[[ 12  -4  -6 -29 -17]
 [  4  11  11  23 -13]
 [  2   2  -9  32 -11]
 [-19 -15   8  23  15]
 [  8  31 -33  31  93]
 [-22 -29   0   0  21]
 [-17 -13  13  21  14]
 [ 89 -37 -67  -5  14]
 [  9 -18 -31 -14 -14]
 [ -3  22 -35  89 -18]
 [ 13  12  -1   8 -24]]
->
[[ 12   4   2 -19   8 -22 -17  89   9  -3  13]
 [ -4  11   2 -15  31 -29 -13 -37 -18  22  12]
 [ -6  11  -9   8 -33   0  13 -67 -31 -35  -1]
 [-29  23  32  23  31   0  21  -5 -14  89   8]
 [-17 -13 -11  15  93  21  14  14 -14 -18 -24]]

[[-53 -71   8 -68 -77  22  68 -23  53  16 -33]
 [-62 -75 -22 -61 -72  60  66  -8  99  58 -52]
 [ -5  -8 -36  -7 -14  11   9  18  19   8   0]
 [ 68  87   5  78  89 -48 -81  20 -91 -42  50]]
->
[[-53 -62  -5  68]
 [-71 -75  -8  87]
 [  8 -22 -36   5]
 [-68 -61  -7  78]
 [-77 -72 -14  89]
 [ 22  60  11 -48]
 [ 68  66   9 -81]
 [-23  -8  18  20]
 [ 53  99  19 -91]
 [ 16  58   8 -42]
 [-33 -52   0  50]]

[[ 20  34  14  15  -7  26 -36 -82  -9]
 [  4  -1 -11  13   6  21 -27 103   4]]
->
[[ 20   4]
 [ 34  -1]
 [ 14 -11]
 [ 15  13]
 [ -7   6]
 [ 26  21]
 [-36 -27]
 [-82 103]
 [ -9   4]]

[[-36   9  45 -44  -3  29  -5]
 [-73 -63 -55 -10   5  42 -32]
 [ 20  73  31  58 -40 -57   8]
 [-47 -52  40  81  -9  35 -56]
 [  0  33  68 -13  64 -60  -8]
 [ 69 -78 -78  61 -55 -20 -61]
 [-28  11 -43   7  27 -56 -67]]
->
[[-36 -73  20 -47   0  69 -28]
 [  9 -63  73 -52  33 -78  11]
 [ 45 -55  31  40  68 -78 -43]
 [-44 -10  58  81 -13  61   7]
 [ -3   5 -40  -9  64 -55  27]
 [ 29  42 -57  35 -60 -20 -56]
 [ -5 -32   8 -56  -8 -61 -67]]

[[  67   31   51   62  -69  -57    0 -107  -68   54]
 [  38  -59   50   49   47  -42   41   46   52   -8]
 [  54   -7   44   48  -38  -47   20  -63  -38   40]
 [  -9    6  -18  -21  -29   16   -7  -25  -34   16]
 [ -94  -24  -82  -97   63   85  -10  111   58  -57]
 [ -64    2  -55  -62   41   57  -14   72   37  -42]]
->
[[  67   38   54   -9  -94  -64]
 [  31  -59   -7    6  -24    2]
 [  51   50   44  -18  -82  -55]
 [  62   49   48  -21  -97  -62]
 [ -69   47  -38  -29   63   41]
 [ -57  -42  -47   16   85   57]
 [   0   41   20   -7  -10  -14]
 [-107   46  -63  -25  111   72]
 [ -68   52  -38  -34   58   37]
 [  54   -8   40   16  -57  -42]]

[[  19  -93   46   -4]
 [  18  -44   43    4]
 [  32  -27   46   18]
 [  30  -40   43   17]
 [  93  -24   63   94]
 [  39  -68   54   26]
 [  19 -106   54   -5]
 [  29  -65   50    9]]
->
[[  19   18   32   30   93   39   19   29]
 [ -93  -44  -27  -40  -24  -68 -106  -65]
 [  46   43   46   43   63   54   54   50]
 [  -4    4   18   17   94   26   -5    9]]
